In the rows, zero is written as 128.
Each row of numbers stands for one thing and depends on some of the facts below. Use the named rows to name the rest.

Named rows:
[125,117,114,134,123,145,139,117,140,112,127,153,120,116,108,129,138,130,95,112,107,135,111,126,106,114]: zaris
[134,125,125,129,119,142,147,154,128,129,116,104,118,103,125,136,109,115,91,122,125,143,118,144,138,151]: ragol
[122,161,129,163,111,112,151,146,124,54,117,124,168,138,154,115,115,151,80,99,122,141,115,151,150,154]: tagal
[120,113,115,119,130,160,135,99,139,117,140,146,122,118,119,121,136,135,120,108,104,139,118,133,104,105]: sovek
[110,135,135,126,113,140,127,107,138,87,152,135,125,123,145,136,124,110,115,119,117,141,147,122,113,88]: flidun
[132,136,181,111,139,132,172,132,78,133,118,127,136,85,99,124,141,115,114,153,135,166,135,98,130,117]: riso
[120,115,125,127,128,153,129,108,128,114,137,154,119,116,112,121,134,139,116,108,107,131,112,128,107,107]: stigom
[135,139,103,117,125,166,108,101,141,117,135,137,111,130,104,119,151,146,131,140,107,148,99,127,117,92]: trivis
[125,124,105,126,130,162,126,99,139,134,137,158,120,117,102,109,142,140,119,113,109,122,100,136,107,118]: breske
[119,112,115,132,128,143,125,127,124,108,131,164,117,114,104,121,138,151,98,108,101,120,105,131,108,109]: fezur
[131,135,178,112,138,132,170,133,81,132,119,127,136,87,100,125,140,115,114,151,133,166,134,100,130,118]: viden
[112,117,126,120,131,170,131,98,137,119,145,148,114,121,118,120,136,143,132,102,101,131,117,138,106,99]: voskas
[119,145,124,143,117,101,135,158,104,106,133,136,148,115,145,133,118,122,94,135,113,150,137,139,140,127]: stopegel
[124,135,101,140,108,144,130,108,134,101,126,155,134,113,135,120,147,115,78,151,126,130,153,141,123,89]: fozus
[131,136,181,111,138,131,172,133,79,134,120,127,136,86,98,124,141,115,114,153,135,164,134,98,130,119]: drabro
[121,141,147,124,118,165,125,133,124,136,137,100,108,113,128,121,104,127,135,127,125,123,123,156,147,138]: fliden
[126,171,137,155,113,142,160,110,150,84,120,113,159,145,136,106,118,147,111,107,122,139,109,159,148,168]: plapa
[125,128,122,140,130,125,137,139,106,133,128,141,140,116,127,120,122,140,114,123,103,150,115,149,134,140]: drudrok
[130,127,132,131,117,138,144,167,121,121,116,109,114,103,120,137,110,124,86,123,122,133,119,144,141,147]: lisu
[131,135,178,113,137,132,170,132,83,132,120,127,136,88,101,125,139,115,113,152,133,165,134,101,130,118]: vupe

How the things are related:
τ: belongs to class; ω: is of sort; β: points at; Θ: sits directly inside; σ: is directly followed by
bedi τ a; belis τ a; boskuflom τ a; bostil τ c; breflok τ a; breske τ a
brufin τ a; brugen τ a; brupli τ c; brutrer τ a; budremis τ b; daskin τ a
deklen τ b; drelil τ a; dreplon τ a; drezilur τ a; drosum τ a; drudrok τ b
dugre τ b; dupu τ b; faflo τ a; feflomim τ a; feme τ c; fezur τ a
figetrim τ c; figi τ b; figre τ b; flastos τ b; flepi τ c; flibros τ a
fliden τ c; flidun τ a; flistin τ c; flopa τ a; flunas τ a; fozus τ a
fufe τ b; gadel τ b; gedrim τ a; gidro τ a; gigenan τ a; ginak τ c
goraske τ b; grefin τ a; gregus τ c; grezam τ a; groklu τ a; grustak τ a
gune τ a; klabron τ b; klabrotem τ c; kladrur τ b; kleklos τ b; klenen τ a
klilo τ a; klivuk τ b; klofogral τ a; klomul τ a; klugrok τ c; klugru τ b
kulir τ b; ladrun τ b; lelu τ c; lisu τ c; lodim τ b; lolak τ c
luskon τ b; madil τ b; monastel τ c; moskir τ b; mosteska τ a; mufosto τ b
mulak τ b; muro τ a; nabastus τ a; nizom τ a; notrul τ c; nudor τ a
pabol τ a; pidrik τ b; plafam τ b; plaflol τ c; plapa τ b; plibustes τ a
ploflur τ b; pludras τ b; poskizer τ c; ragatrim τ a; ragol τ c; ragril τ a
reki τ b; retram τ a; rugis τ c; rupir τ b; sadrul τ a; skogroklo τ c
skugrem τ b; sovek τ a; stigom τ a; stisto τ c; stopegel τ b; stugom τ a
suflas τ c; tagal τ b; talil τ b; tasol τ b; temul τ a; tribra τ c
trivis τ a; trobruvo τ a; trososka τ b; truplos τ c; tudodon τ a; tukopak τ a
tupok τ c; turo τ a; varak τ a; vinefum τ a; voskas τ a; zaris τ a
zemul τ b; zitresil τ c; zitrin τ a; zopidi τ a; zubra τ a; zubrenol τ a
zula τ a; bedi ω d; belis ω d; boskuflom ω d; bostil ω d; breflok ω e
breske ω g; brufin ω f; brugen ω d; brupli ω d; brutrer ω g; budremis ω d
daskin ω d; deklen ω d; drelil ω d; dreplon ω e; drezilur ω d; drosum ω f
drudrok ω d; dugre ω f; dupu ω d; faflo ω d; feflomim ω d; feme ω f
fezur ω d; figetrim ω f; figi ω e; figre ω e; flastos ω e; flepi ω d
flibros ω d; fliden ω g; flidun ω f; flistin ω f; flopa ω e; flunas ω g
fozus ω f; fufe ω d; gadel ω g; gedrim ω d; gidro ω d; gigenan ω e
ginak ω e; goraske ω d; grefin ω e; gregus ω d; grezam ω f; groklu ω d
grustak ω d; gune ω d; klabron ω d; klabrotem ω d; kladrur ω e; kleklos ω f
klenen ω e; klilo ω d; klivuk ω d; klofogral ω d; klomul ω e; klugrok ω e
klugru ω g; kulir ω e; ladrun ω f; lelu ω e; lisu ω e; lodim ω d
lolak ω d; luskon ω f; madil ω f; monastel ω d; moskir ω d; mosteska ω d
mufosto ω d; mulak ω d; muro ω g; nabastus ω e; nizom ω d; notrul ω e
nudor ω d; pabol ω d; pidrik ω d; plafam ω d; plaflol ω g; plapa ω e
plibustes ω e; ploflur ω e; pludras ω e; poskizer ω d; ragatrim ω e; ragol ω e
ragril ω e; reki ω f; retram ω d; rugis ω g; rupir ω d; sadrul ω f
skogroklo ω e; skugrem ω d; sovek ω d; stigom ω d; stisto ω g; stopegel ω f
stugom ω f; suflas ω d; tagal ω f; talil ω e; tasol ω e; temul ω d
tribra ω e; trivis ω d; trobruvo ω e; trososka ω d; truplos ω d; tudodon ω d
tukopak ω d; tupok ω d; turo ω e; varak ω e; vinefum ω e; voskas ω g
zaris ω e; zemul ω e; zitresil ω d; zitrin ω d; zopidi ω g; zubra ω g
zubrenol ω d; zula ω e; boskuflom β stigom; boskuflom β bedi; breske β feme; breske β sadrul
breske β zemul; brufin β nudor; brufin β keplor; brufin β plaflol; daskin β plibustes; dreplon β klilo
drezilur β fufe; drezilur β stigom; drezilur β lolak; drosum β figi; drosum β luskon; drosum β drudrok
dugre β figi; dugre β stopegel; dupu β buluk; flepi β kladrur; flepi β ragril; fliden β piflo
fliden β brugen; flopa β rodrar; flopa β tigigi; fozus β gadel; gidro β rupir; gigreplo β ragol
gigreplo β skogroklo; gigreplo β vodugrar; ginak β fufe; ginak β riso; ginak β nabefe; goraske β skogroklo
goraske β luskon; grezam β gadel; grubar β klenen; grubar β retram; grubar β mulak; kidru β mosteska
klabrotem β flunas; klabrotem β flomir; klige β plaflol; klige β zopidi; klige β klugru; klivuk β flidun
klomul β budremis; klomul β mosu; kludimir β varak; kludimir β lisu; kludimir β klugrok; lelu β nudor
lelu β drudrok; lodim β gadel; monastel β dista; monastel β nabastus; mufosto β flunas; mufosto β tupok
muro β sadrul; muro β figi; muro β ragatrim; naba β drabro; naba β deklen; naba β feflomim
plafam β kulir; plapa β varak; plapa β damik; plapa β plibustes; plapa β plufle; ploflur β notrul
ploflur β bostil; ploflur β tupok; ploflur β magrul; poskizer β gedrim; poskizer β plibustes; stisto β drelil
stodis β bedi; stugom β ragol; stugom β figre; suflas β talil; suflas β ragatrim; suflas β klugrok
tasol β tukopak; tasol β mosu; trivis β ragril; trobruvo β ragril; trososka β nudor; trososka β feme
trososka β skeres; trososka β magrul; truplos β brugen; tudodon β drabro; vinefum β brupli; vinefum β nabastus
zitrin β zopidi; zitrin β groklu; zubra β voskas; zubra β grustak; zubra β turo; zubrenol β figetrim
zubrenol β breflok; zula β retram; bedi Θ babik; belis Θ rodrar; boskuflom Θ kidru; bostil Θ mosu
breflok Θ skeres; breske Θ brinam; brufin Θ dista; brugen Θ kidru; brupli Θ viden; brutrer Θ keplor
budremis Θ riva; daskin Θ viden; deklen Θ babik; drelil Θ babik; dreplon Θ budrum; drezilur Θ skeres
drosum Θ kidru; drudrok Θ babik; dugre Θ klige; dupu Θ tigigi; faflo Θ stodis; feflomim Θ keplor
feme Θ nabefe; fezur Θ viden; figetrim Θ keplor; figi Θ damik; figre Θ keplor; flastos Θ grubar
flepi Θ rodrar; flibros Θ budrum; fliden Θ skeres; flidun Θ stodis; flistin Θ kidru; flopa Θ klige
flunas Θ budrum; fozus Θ drabro; fufe Θ brinam; gadel Θ gigreplo; gedrim Θ vupe; gidro Θ budrum
gigenan Θ klige; ginak Θ kidru; goraske Θ viden; grefin Θ budrum; gregus Θ piflo; grezam Θ viden
groklu Θ budrum; grustak Θ budrum; gune Θ budrum; klabron Θ kidru; klabrotem Θ rodrar; kladrur Θ nabefe
kleklos Θ brinam; klenen Θ flomir; klilo Θ naba; klivuk Θ stafisuk; klofogral Θ kidru; klomul Θ naba
klugrok Θ rodrar; klugru Θ buluk; kulir Θ stodis; ladrun Θ vupe; lelu Θ gigreplo; lisu Θ viklos
lodim Θ gigreplo; lolak Θ kidru; luskon Θ budrum; madil Θ viklos; monastel Θ viklos; moskir Θ damik
mosteska Θ stodis; mufosto Θ budrum; mulak Θ kludimir; muro Θ nabefe; nabastus Θ keplor; nizom Θ keplor
notrul Θ viklos; nudor Θ brinam; pabol Θ stodis; pidrik Θ gigreplo; plafam Θ nabefe; plaflol Θ kidru
plapa Θ budrum; plibustes Θ skeres; ploflur Θ stodis; pludras Θ brinam; poskizer Θ vupe; ragatrim Θ kidru
ragol Θ nabefe; ragril Θ kludimir; reki Θ vupe; retram Θ skeres; rugis Θ keplor; rupir Θ flomir
sadrul Θ klige; skogroklo Θ klige; skugrem Θ keplor; sovek Θ gigreplo; stigom Θ riso; stisto Θ rodrar
stopegel Θ drabro; stugom Θ keplor; suflas Θ klige; tagal Θ budrum; talil Θ vupe; tasol Θ plufle
temul Θ keplor; tribra Θ keplor; trivis Θ damik; trobruvo Θ grubar; trososka Θ skeres; truplos Θ naba
tudodon Θ vodugrar; tukopak Θ damik; tupok Θ kludimir; turo Θ naba; varak Θ skeres; vinefum Θ plufle
voskas Θ viden; zaris Θ naba; zemul Θ riva; zitresil Θ vupe; zitrin Θ naba; zopidi Θ keplor
zubra Θ vupe; zubrenol Θ dista; zula Θ dista; bedi σ drelil; belis σ flepi; boskuflom σ klofogral
breflok σ retram; breske σ pludras; brugen σ ginak; brupli σ daskin; brutrer σ skugrem; budremis σ zemul
daskin σ grezam; deklen σ drudrok; dreplon σ plapa; drezilur σ fliden; drosum σ klabron; drudrok σ bedi
dugre σ gigenan; faflo σ ploflur; feflomim σ brutrer; feme σ ragol; fezur σ brupli; figetrim σ temul
figi σ moskir; figre σ nizom; flepi σ klabrotem; fliden σ plibustes; flistin σ drosum; flunas σ luskon
fufe σ kleklos; gadel σ pidrik; gedrim σ zitresil; gidro σ grefin; gigenan σ skogroklo; ginak σ flistin
grefin σ flibros; grezam σ voskas; groklu σ grustak; grustak σ gidro; gune σ dreplon; klabron σ plaflol
klabrotem σ klugrok; kleklos σ breske; klenen σ rupir; klilo σ zaris; klofogral σ brugen; kulir σ faflo
ladrun σ gedrim; lisu σ madil; lodim σ gadel; luskon σ groklu; madil σ monastel; monastel σ notrul
moskir σ trivis; mosteska σ pabol; mufosto σ flunas; mulak σ ragril; muro σ plafam; nabastus σ zopidi
nizom σ stugom; pabol σ kulir; pidrik σ sovek; plafam σ kladrur; plaflol σ ragatrim; plapa σ mufosto
ploflur σ flidun; pludras σ nudor; ragatrim σ lolak; ragol σ muro; reki σ zubra; retram σ drezilur
rugis σ figre; sadrul σ suflas; skogroklo σ flopa; sovek σ lelu; stisto σ belis; stopegel σ fozus
stugom σ nabastus; suflas σ dugre; tagal σ gune; talil σ reki; tasol σ vinefum; temul σ tribra
tribra σ rugis; trobruvo σ flastos; trososka σ varak; truplos σ klomul; tukopak σ figi; tupok σ mulak
turo σ truplos; varak σ breflok; voskas σ goraske; zaris σ zitrin; zitresil σ talil; zitrin σ turo
zopidi σ feflomim; zubra σ poskizer; zubrenol σ zula; zula σ brufin

Which thing is each row?
No name comes twice in this set of rows, the named rows included.
[135,131,117,120,121,152,134,137,127,140,124,105,120,105,124,118,110,120,110,133,129,136,114,151,141,153] => monastel
[126,137,127,143,123,121,147,141,116,130,125,136,139,117,125,130,122,127,106,128,107,152,120,144,134,143] => figi
[133,116,120,125,125,146,138,153,118,131,119,111,119,102,127,126,108,129,100,117,121,140,112,149,138,149] => brupli
[126,125,106,126,126,153,126,100,142,125,138,155,123,118,105,111,138,133,112,120,111,123,106,132,108,121] => daskin
[116,170,164,165,105,122,146,118,126,52,131,108,163,147,172,118,100,135,116,98,129,149,133,148,155,142] => luskon
[121,144,124,145,122,119,124,147,106,129,132,146,135,119,114,115,123,146,110,137,104,125,112,151,143,143] => trososka
[114,153,149,137,119,135,125,121,113,128,146,127,131,127,133,118,115,133,144,140,108,136,133,150,145,129] => goraske
[118,158,142,136,115,132,140,122,130,128,141,121,133,127,131,128,120,119,131,145,110,145,137,149,141,132] => ploflur
[125,147,143,120,112,153,142,135,141,129,132,91,113,112,128,132,105,105,116,139,129,132,134,147,144,145] => lelu
[106,98,106,119,116,143,88,109,141,141,170,157,89,122,133,149,117,112,138,135,77,132,147,140,99,75] => nizom
[124,153,131,148,117,117,135,150,113,127,127,140,133,119,113,125,126,134,102,145,110,131,119,144,144,142] => tasol
[122,129,123,130,124,152,121,105,133,119,139,155,117,118,104,113,136,137,117,123,112,119,110,129,113,113] => tudodon
[123,145,124,131,125,136,134,119,121,137,139,129,138,123,130,115,123,131,133,140,108,147,126,152,139,137] => plafam

Now the same things, written a new way:
Named rows:
[108,124,146,156,108,120,145,125,170,104,102,118,143]: dugre
[118,123,111,127,139,118,125,118,131,128,141,136,130]: zitresil
[156,123,123,111,110,188,96,137,103,138,104,129,84]: vupe
[122,129,92,148,140,133,120,105,144,117,136,148,124]: lisu
[114,129,148,161,117,131,147,124,173,106,105,121,139]: madil
[124,156,78,142,113,96,127,77,122,107,135,101,106]: dreplon
[163,129,129,106,121,202,94,136,98,134,111,127,79]: piflo
[132,124,126,123,136,105,129,130,112,136,147,129,140]: faflo
[154,119,126,112,111,192,95,135,100,135,101,130,81]: viden
[148,134,115,115,137,74,129,146,104,146,139,130,143]: ragril
[156,123,131,108,109,196,93,134,106,137,103,127,83]: stafisuk
[129,152,122,103,135,97,121,154,101,134,143,99,153]: flopa
[138,136,115,112,143,80,123,144,109,149,136,126,133]: klugrok
[141,135,109,128,142,103,126,132,123,132,145,137,137]: turo
[105,98,125,127,157,118,130,155,142,138,159,158,184]: nizom
[110,97,179,160,150,125,132,152,188,113,141,140,189]: figre
[128,143,172,162,105,88,146,76,137,101,122,84,109]: mufosto
[114,116,114,126,163,102,127,171,144,143,155,157,186]: nabastus
[124,116,180,180,128,137,140,99,165,100,128,131,129]: deklen
[125,127,98,145,131,120,124,114,135,121,137,143,136]: zaris

Rows to name:
No name comes twice in this set of rows, the named rows included.
[87,110,73,127,159,150,132,145,189,124,137,180,173] => figetrim
[92,100,98,134,153,126,120,145,167,129,145,160,177] => tribra
[114,156,119,174,103,116,153,71,171,91,102,108,100] => tagal
[117,124,107,141,142,143,125,104,139,117,145,148,121] => tupok
[131,118,193,163,130,130,143,115,153,108,131,116,137] => drudrok
[123,122,126,102,133,79,132,143,100,144,139,116,140] => poskizer
[134,131,101,141,139,117,124,122,135,124,142,144,139] => breflok
[126,121,191,155,125,115,139,121,146,107,127,105,144] => pidrik
[112,134,83,118,118,111,136,137,136,129,120,126,145] => grezam
[103,138,75,116,131,107,133,129,148,134,117,142,135] => flistin
[144,107,131,105,138,197,96,166,125,146,118,155,119] => keplor

